In the rows, zero is written as 128.
Each row of numbers belongs to one of the elements below and depends on some of the facts about them. Some rows are named. Which element is each other row?

Named rows:
trekedam: [104 142  74  99 101 172 113 108 124 138 127 169 144 150  90 136 113  78
 124 158 175 119 126 125  63 128 156 117 122 131 141 109 133 178 129  48
  99 110  91]
nusti: [101 131 100  98 115 164 109 147 131 118 120 138 148 111 116 163 113  81
 111 115 139 146 120 128  87 134 110 141 134 133 187 118 155 168 125 108
 137 143 123]
vigrun: [137 106 127 148 127 117 123 125 129 160 131 138 135 114 145 148 113 152
 135 136 133 146 144 125 133 123 148 156 132 104 129 112 148 105 145 145
 116 130 111]
kluklo: [136 105 127 142 125 118 124 121 136 160 131 133 140 110 144 155 113 147
 136 131 131 151 143 134 130 122 142 155 135 107 134 113 150 107 147 150
 120 131 116]
dato: [115 119 102 123 127 147 121 148 140 121 113 137 143 122 129 141 111  84
 103 133 126 139 126 139  94 141 115 131 131 121 170 125 136 154 119 122
 150 141 122]
foli: [ 65 192 140 149 120 162 147 110 202 146 114 120 148 109 125 129 119  68
 104 104 151 127 115 201  72 155  79 116 126 194 163 124  71 152 129 107
 184 147 103]
gridror: [138 105 123 145 128 116 126 122 132 158 129 134 137 112 144 147 115 151
 137 135 134 149 148 126 135 118 147 154 131 106 123 113 147 100 143 142
 115 124 111]
butal: [127 137 148 128 134 107 138 108 130 151 133 114 117 121 121 135 127 161
 147 111 133 142 117 151 160 115 148 128 122 148 109 123 124 102 138 150
 109 134 126]
lutokul: [123 133 101 150 115 139 122 185 103 122 109 136 137 131 151 108 113  85
 108 148 110  94 148  92 121 138  88 104 129 130 145 110 142 142 120 107
 148 117 133]
kliflon: [108 194 177 176 130 172 146 146 146 101 102 121 109 106 137  78 176 106
 132 107 127  78 158 106  94 164  54 111 114 208  93 102 100 132 110 110
 185 122 117]
mebo: [138 104 126 144 130 114 127 122 132 157 126 138 139 113 142 148 117 150
 139 134 131 148 144 124 130 121 150 153 133 106 127 109 151 103 142 148
 115 130 110]
gapla: [138 106 129 145 132 117 114 121 129 156 133 130 133 108 143 152 118 158
 134 139 134 156 146 127 130 124 146 154 127  98 125 117 151 105 138 144
 117 128 113]
doklo: [143 141 110 146 117 117 153  79 143  15 155  90 130 159  91  51 151  79
 118 153  58 113  72 183 142 119 168 134 132 125 109 170 111 155  41 146
 136 199 153]
dedran: [131  90  70 132 139 143 135  90 155  88  97 179 138 191 113  84 123  74
 115 169 150 114 114 133  54 148 178 113 129 101 105 130  96 165  68  96
 127 111  84]
fisken: [ 81 145 123 109 117 138 122 108 170 150 125 144 132 135 104 125  79  89
 103 102 146 120  99 162 115 128  99  87 123 157 177 144  70 165 135 127
 162 139 149]
mudron: [128 135 163 120 143 102 143 111 140 158 146 118 121 132 124 143 135 161
 146 105 130 132 122 137 146 113 146 133 134 137 112 135 109 106 144 147
 114 127 139]
paflines: [137 150 167 131 122 110 145  90 153 135 181 106 145 131 110 140 153 158
 137 128 101 110 126 142 156 102 150 151 141 109 119 151 118 102 151 131
 113 142 156]

Facts:
dokul	φ	doklo; muskin	φ	pladra; muskin	φ	bobo
muskin	φ	kistodruk; muskin	φ	bulam; doklo	φ	pluflir
butal	φ	dokul; pladra	φ	doklo; vivubu	φ	tipe
vivubu	φ	bobo; vivubu	φ	pluflir; vivubu	φ	statrek
trepom	φ	liskozes; trepom	φ	pire; kogran	φ	skibam
skigis	φ	draza; foli	φ	plugil; foli	φ	liskozes
statrek	φ	kistodruk; skibam	φ	doklo; mudron	φ	breplu
keko	φ	mebo; drasodris	φ	zeflon; suzir	φ	pluflir
dravibru	φ	pifluk; draza	φ	nuklonar; drebrin	φ	siles
drebrin	φ	vekefli; fuskovom	φ	nuklonar; fuskovom	φ	pifluk
luza	φ	siles; kolelar	φ	zuklo; gradri	φ	pifluk
nuve	φ	tafo; flezus	φ	tipe; stuzek	φ	pire
stuzek	φ	pluflir; kliflon	φ	liskozes; flustu	φ	pladra
paflines	φ	tipe; paflines	φ	pluflir; stetrek	φ	breplu
stetrek	φ	kluklo; stetrek	φ	skenu; stetrek	φ	statrek
breplu	φ	pluflir; setra	φ	liskozes; setra	φ	pladra
setra	φ	gibon; fenik	φ	breplu; fenik	φ	pifluk
nefen	φ	pire; dogu	φ	kliflon; dogu	φ	klizom
taser	φ	pluflir; lipas	φ	pire; libul	φ	driska
lolum	φ	dibro; skenu	φ	pifluk; zuklo	φ	bulam
pifluk	φ	pluflir; pugrol	φ	doklo; stapek	φ	skavize
stapek	φ	skibam; bulam	φ	pifluk; katose	φ	liskozes
fisken	φ	bulam; fisken	φ	steku; nabro	φ	pluflir
gibon	φ	pire; gibon	φ	trupim; dibro	φ	pluflir
trutepor	φ	suzir; trutepor	φ	pire; tilo	η	defladru
labri	η	stagre; labri	η	skule; doklo	η	nuklonar
pladra	η	dedran; pladra	η	bruklo; patra	η	zumos
patra	η	kolelar; patra	η	pugrol; foli	η	pladra
zedrosku	η	kolelar; zedrosku	η	steku; flipamim	η	stagre
flipamim	η	fotos; keko	η	pugrol; suzir	η	nuklonar
gronos	η	kluklo; gines	η	patra; gines	η	flutrak
drebrin	η	patra; dato	η	foli; dato	η	kluklo
dato	η	fotre; fuskovom	η	pugrol; zumos	η	pugrol
flutrak	η	nuklonar; flutrak	η	pugrol; dumo	η	pugrol
bopil	η	stagre; kolelar	η	keko; kolelar	η	pugrol
buser	η	keko; gradri	η	stagre; trekedam	η	stagre
trekedam	η	bruklo; flezus	η	keko; stuzek	η	flustu
stuzek	η	steku; stuzek	η	pugrol; kliflon	η	fotre
kliflon	η	pugrol; flustu	η	tustuklur; flustu	η	gapla
flustu	η	kolelar; flustu	η	keko; plugil	η	stagre
plugil	η	stapek; todok	η	labri; todok	η	trekedam
dedran	η	stagre; dedran	η	nuklonar; tropi	η	kogran
drubru	η	stagre; drubru	η	nuklonar; drubru	η	buser
drubru	η	trefilil; fotos	η	fenik; stetrek	η	pugrol
skavize	η	nusti; nusti	η	drebrin; nusti	η	trekedam
gipir	η	fenik; lutokul	η	kogran; lutokul	η	pugrol
fenik	η	pugrol; pluflir	η	dumo; dogu	η	nuklonar
dogu	η	fotre; defladru	η	skule; trefilil	η	keko
trefilil	η	pugrol; pifluk	η	nuklonar; pifluk	η	steku
pifluk	η	pugrol; pifluk	η	fotos; skule	η	pugrol
stapek	η	nuklonar; stapek	η	skule; stagre	η	pugrol
fisken	η	pladra; robrus	η	stapek; robrus	η	fotos
skagri	η	trefilil; skagri	η	pugrol; trutepor	η	dedran
trutepor	η	nuklonar; trutepor	η	steku; driska	η	bulam

Name these rows:
No name comes twice in this set of rows, the named rows included.
[101 178 128 173 169 141  90 185  70 121 119  88  89 145 122 104 137 133
  99 158 109  95 132  86 141 137  46  46 104 128 109 162 103 140  88  90
 142  92 174] : keko
[126 109 166 115 127 106 103  71 162 165 143 160 108 125  96 117  76 180
 144  82 147 117 119 109 172 106 125 117 112 130 126 127  85 132 165 174
 130 117 175] : zuklo
[125 151 174 148 132 129 132  92 155 139 124 122 107 100 124 126 146 170
 157  97 144 135 129 150 138 130 122 139 114 163  92 108 116 100 143 154
 127 130 111] : setra
[131 121  94 106 117 171 114 115 119 102 120 166 128 141 100 124 139  96
 131 143 157 122 131  97  69 133 149 131 124 124 125 109 148 170 103  83
 112 115 102] : plugil
[122 116 106 134 138 152 109 150 125 113 112 129 123 121 124 140 120  98
  99 140 125 145 127 125  97 142 109 123 125 112 156 134 143 152 104 124
 145 136 129] : zedrosku
[109 127  98 107 119 160 112 140 119 114 122 144 142 123 113 147 119  92
 124 129 141 134 128 115  91 133 122 135 131 126 159 114 149 162 122  97
 123 133 113] : todok
[117 102 125  83 166 126 135 122 125  21  94 129 122 169 108  88 155  94
 160  72 107 129  72  96 121 137 133 134 147 147 128 130 120 163  54 152
 132 155 131] : stapek
[120 118 138 124 160 133 150 118 165  74 101 135 117 159 118  95 148  96
 122 102 118 119  99 136 100 152 121 119 137 147 115 144  84 148  74 155
 163 137 126] : dogu
[114 143 167  97 197  82 190 153 117 188 130 101 130 156 129 181 171 146
 154 105 119 150 100 141 127 113 163 121 159 158 106 148 128  71 127 134
  90 111 104] : draza
[136 152 160 133 116 136 128 102 160 114 116 118 122 113 148 134 173 188
 157  95 158 129 129 174 150 151 108 142 109 152  95 121 107  88 166 140
 122 108 102] : trepom
[108 113 105 105 128 154 106 150 115  92 118 131 140 114 125 145 124  94
 127 112 132 147 121 102 105 133 107 147 135 119 171 111 155 160 114 121
 133 145 125] : tilo
[120 119 116 152 117 114 123 109 144 180 132 140 149 119 145 149 101 139
 134 149 143 144 140 148 125 119 154 151 133 110 135 107 133 105 152 125
 115 127 101] : bruklo
[144  94 125 149 128 115 121 119 141 152 127 143 131 113 143 140 109 154
 125 135 130 145 141 128 133 123 147 151 132  99 130 116 141 112 139 159
 126 131 118] : steku
[154 116  95  91 103 177 132 129 116 114 124 179 111 139  92 131 133  90
 108 160 146 117 139 113  69 133 157 119 115 129 121 125 156 169 122  91
 111 111 110] : flipamim
[128 128  82 101 108 170 115 108 113 117 123 174 128 154  94 125 130  94
 131 163 167 113 133 102  71 131 159 116 119 121 116 111 144 170 119  64
  99 104  98] : bopil

Now the same elements, written a new way:
Some elements and their rows:
siles: [117 142 159 113 144 148 123 147 134 148 144 157 137 142 151 116 135 105
 137 116 127 121 123 124 123 133 116]
drasodris: [113 133 162 112 146 134 131 141 131 145 146 158 114 131 146 121 143 122
 130 124 138 147 125 137 127 108 116]
gridror: [116 143 160 112 140 150 121 150 133 144 143 154 136 139 150 120 131  98
 133 108 120 120 127 128 124 133 122]
fuskovom: [147 109 132 130 108 109 144  89 141  84  79 101 112 131 107 135 113 139
 146 157 155 132 160 127 158  98 161]
nuklonar: [147 135  77 164 143 185  71 136 103 172 110 104 146  93 160 105 143 186
 170  93  43  90 145 166 107 143  62]
stapek: [145 128 104 152 114 133 117 123 114 138 108 103 131 112 122 131 120 190
 136 163 129 137 122 140 119 106 118]
plugil: [149 137 110 144  95 130 143 128 132 108 106 101 139 134 125 135 103 145
 118 174 132 113 131 109 119 144 148]
foli: [120 134  82 144 111 111 144 134 107 110 175  86  67  80 161 146 146 149
 122 115  79 119 167 110 153 171 112]
dibro: [ 99 148 136  99 122 123 146 114 114 146 172 171 122 130 110 111 133  83
 100 102 123 128 109 145  62 124 141]
taser: [102 149 142 102 124 125 142 118 117 145 168 168 121 128 115 115 130  85
 106 103 124 130 117 144  72 119 140]
nusti: [125 134  95 147 139 132 142 117 144  97 126  97 113 117 146 148 123 100
  99 144 119 121 139  90 122 144 115]
defladru: [145 116 107 147 126 128 120 123 131 119 100 104 154 136 117 130 111 140
 127 142 112 112 123 123 133 136 122]
skagri: [151 107 115 140 102 101 138 112 137  99  93 103 156 150  90 135 101 135
 121 170 146 116 116 108 144 141 158]
labri: [140 125  98 149 126 134 135 120 136 107 103  99 139 129 123 138 111 134
 113 159 122 118 130 107 124 137 124]
tropi: [136 111 132 122 122 100 132 120 139 110 113 118 149 152 104 132 113 111
 123 139 139 116 120 110 149 142 146]
butal: [108 141 162 113 149 135 124 143 124 145 151 151 119 128 148 134 139 123
 128 117 142 156 124 135 130 100 118]
lutokul: [147 106 118 133 108  91 139 112 140  98  99 109 155 151  90 136 104 123
 119 158 148 116 116 104 152 143 158]

Which element is each row?
No name comes twice in this set of rows, the named rows included.
[144  95 113 136 115  86 145 104 129 111 104 119 142 137  86 127 122 162
 117 177 150 138 103 117 142 120 139] : flezus
[149 150  86 129  69 119 143 105 107 137 136 126 130 111  79 109 113 149
 111 153 130 114 115 149  47 130 169] : suzir
[104 162  89 158 140 144 105 116 104 125 164  71  95  78 152 191 128 146
 109 135 130 176 146 105 111 106  88] : pladra
[137 138 133 133 115 140 148  93 144  76  86  99  81 114 137 144 115 119
 135 152 145 135 183 124 139  91 158] : gradri
[144 119  90 156 141 158  86 132 111 158 101 109 165 116 141 113 126 170
 157 111  68  99 127 154 126 134  83] : steku
[148 139  85 154 112 154 118 126 124 126 114  98 133 110 139 127 121 154
 130 147 102 104 138 123 106 144 118] : dedran
[129 102 103 144 142 104 138 106 130 110 112 108 124 121 115 137 132 146
 113 154 129 140 117 114 143 117 112] : drebrin
[121 101 113 143 163 109 105 117 115 134 123 112 136 117 119 141 138 149
 132 112 107 143 120 137 157 104  89] : kogran
[151 120 116 136  95 113 137 119 136 107  98 108 152 145 103 133 103 140
 125 167 147 113 118 113 133 143 157] : gines
[144  98 110 140 114  93 146  97 132 105  99 110 131 131  93 130 120 161
 124 176 150 134 115 116 144 119 141] : stetrek
[171 109  95 129  91  60 155 115 132  97  99 114 130 133  45 126 108 153
  90 176 177 139  98 148 110 104 197] : stuzek
[117 106  65 178 183 145  57 110  85 149 115  72 156  92 131 164 132 175
 137  72  54 144 127 163 152  94  43] : pugrol
[145 113  97 151 134 141 109 125 120 130  96 103 163 130 125 128 116 152
 135 130  95 106 125 134 132 137 108] : fotos
[135  91  99 133  58  44 159 134  93  91 153  82  96 116 111 143 115 184
 133 135 103 108 152 115 212 186 167] : kliflon

The same elements again, as new rows of numbers:
Some rows with their names:
keko: [124 133 110 123 130 115 127 128 124 125 130 114 119 139 134 140 142 132
 132 134 129 136 128 132 106 131 134 141 133 129 135 140 127 125 135 123
 131 136 135 140 126]
flustu: [125 140  96 123 134 113 125 129 115 128 130 113 112 139 140 154 153 135
 143 131 135 139 128 149  98 134 139 148 138 132 135 139 124 116 138 115
 135 132 138 140 126]
mebo: [135 118 140 125 123 135 128 127 123 130 131 125 129 120 129 122 122 118
 130 130 136 125 129 120 122 129 133 128 125 130 140 120 131 128 134 134
 121 121 136 124 132]
libul: [134 121 137 128 125 136 127 131 123 130 126 127 128 119 129 125 122 121
 133 124 132 125 125 128 122 125 133 127 125 131 138 122 128 126 136 131
 126 119 134 120 134]
paflines: [131 117 141 127 124 135 128 123 114 115 119 138 125 111 120 135 118 127
 144 118 138 119 126 121 138 121 131 146 136 115 131 134 126 104 122 138
 132 126 125 111 128]
trutepor: [118 126 111 137 130 122 135 111 146 136 127 124 135 153 101 118 142 134
 114 139 105 134 107 119 137 117 119 128 121 123 111 132 136 138 130 112
 143 154 128 117 130]
nuklonar: [122 126 133 106 134 121 125 148 134 114 132 118 129 128 133 132 131 133
 152 120 144 143 134 143 106 143 137 127 144 137 157 122 116 106 162 127
 133 138 127 126 131]
dogu: [124 136 118 123 131 130 146 120 145 142 128 144 136 144 109 131 120 138
 116 132 107 131 120 131 125 141 110 124 127 120 118 125 134 140 105 120
 129 144 116 133 119]
skavize: [127 126 138 115 142 113  99 147 182 131 118  91 107 170 121  96 143 100
  73 114 132 108 171 125 209 127 122  79  93 130  66 147 147  75 130 131
 108 108  94 151 125]
dravibru: [139 113 125 129 127 133 120 150 118 125 131 138 122 100 123 106 106 131
 127 117 112 130 126 133 118 116 134 109 131 140 132 150 121 152 134 134
 137 118 134 131 132]
flipamim: [127 138 122 131 130 126 145 115 159 131 126 131 131 138 105 118 126 132
 107 145 112 131 118 117 127 134 114 140 113 118 114 131 140 134 126 121
 125 135 130 140 124]
zeflon: [135 119 139 124 122 133 129 127 123 130 131 126 128 117 128 123 121 119
 129 130 136 126 130 121 122 128 133 130 125 132 143 120 130 129 135 134
 122 121 136 125 133]
kluklo: [113 115 132 100 106 132 106 158  85 170 163 153 171 123 153 153 108 155
 135 103 139 132 165 150 140 156 136  69 188 136 165  70 136 128  78 133
 125 165  94 129 112]
breral: [134 118 140 125 122 134 128 129 123 131 129 126 128 119 129 122 121 120
 133 129 138 125 129 123 121 129 133 129 126 130 140 120 129 127 135 135
 123 121 136 125 131]
bruklo: [130 116 129 104 133 123  92 146 130 131 153 116 122 122 133 123 142 115
 124 118 164 118 160 147 147 138 135 101 144 145 130 113 118  79 152 129
 131 132 117 142 121]
skenu: [139 110 121 130 128 132 118 152 119 124 132 140 120  95 122 102 101 135
 126 114 107 131 125 131 117 113 134 107 132 143 132 155 119 160 134 136
 137 117 133 132 134]
drebrin: [128 125 125 116 136 115 105 142 143 125 129 100 110 147 134 122 145 114
 111 118 139 121 153 137 157 128 134 109 120 134 107 139 130  93 139 128
 124 120 117 142 127]

Which element is each row?
No name comes twice in this set of rows, the named rows included.
[121 137 118 129 134 116 146 140 152 116 109 131 124 141 120 115 116 149
 120 121  85 149 113 126 117 128 122 123 118 124 118 163 132 164 124 123
 130 133 120 135 131] : fuskovom
[132 126 139 134 122 136 145 118 143 134 121 133 134 129 117 119 115 125
 115 135 118 127 121 112 129 128 122 130 111 120 124 125 141 140 120 131
 117 121 133 124 132] : driska
[125 137 120 128 129 117 140 118 149 129 123 120 127 149 119 125 134 133
 110 138 113 133 127 117 125 132 122 134 115 119 114 142 142 135 121 124
 119 133 126 141 125] : gines
[105 130 130 112 102 134 134 146 110 186 144 174 190 142 135 148  90 173
 106 108  96 139 149 134 158 159 112  65 170 116 144  70 158 165  34 129
 114 175  79 128 108] : gronos
[127 125 146 121 129 137 139 140 132 120 115 128 130 126 130 127 118 127
 146 112 131 135 119 135 121 132 131 124 127 129 147 119 123 120 144 130
 129 121 126 109 138] : skigis
[125 125 105 133 131 117 130 126 138 107 115 153 121 109  91 117 106 156
 123 126  91 129 121 116 131 113 119 144 134 112 103 183 129 138 108 131
 144 141 116 135 120] : pifluk
[126 102 134 136 122 132 120 120 114 135 134 119 139 136 121 114 140 116
 134 129 127 126 114 112 134 106 136 117 126 140 136 115 128 139 144 125
 137 138 139  98 141] : pire
[124 142 119 136 128 119 149 122 141 126 115 126 126 147 124 130 127 138
 112 132 101 139 114 124 122 127 122 140 119 114 112 147 138 143 115 121
 126 129 126 136 127] : stetrek
[131 126 109 129 131 122 130 135 131 119 129 134 118 117 117 118 118 140
 124 129 110 138 119 131 106 122 129 131 133 130 128 159 122 146 133 125
 140 131 133 140 126] : fenik
[123 139 117 133 128 117 144 115 146 129 122 122 129 149 122 128 132 135
 114 142 110 136 122 116 119 132 123 141 116 117 118 141 140 143 118 124
 121 135 132 141 125] : skagri
[129 123 133 112 139 116  96 147 153 125 132  94 110 150 129 110 147 104
 100 117 146 113 166 133 176 128 132  96 115 136  97 136 131  77 144 133
 119 118 107 147 125] : nusti
[125 138 118 128 129 122 143 117 153 132 126 127 130 145 114 125 129 135
 112 143 112 134 122 119 121 133 118 139 117 118 117 135 139 135 125 122
 123 137 131 141 124] : drubru
[122 159 131 146 140 126 117 132 124 119 136 121 137 125 133 122 134 130
 128 142 122 125 140 124 133 129 124 140 125 129 131 112 118 131 145 135
 129 136 133 147 125] : skule
[125 144 121 133 132 127 147 114 156 130 125 135 134 136 105 118 124 133
 109 149 108 133 117 117 124 134 114 144 113 117 116 130 136 136 129 123
 126 137 134 140 124] : robrus

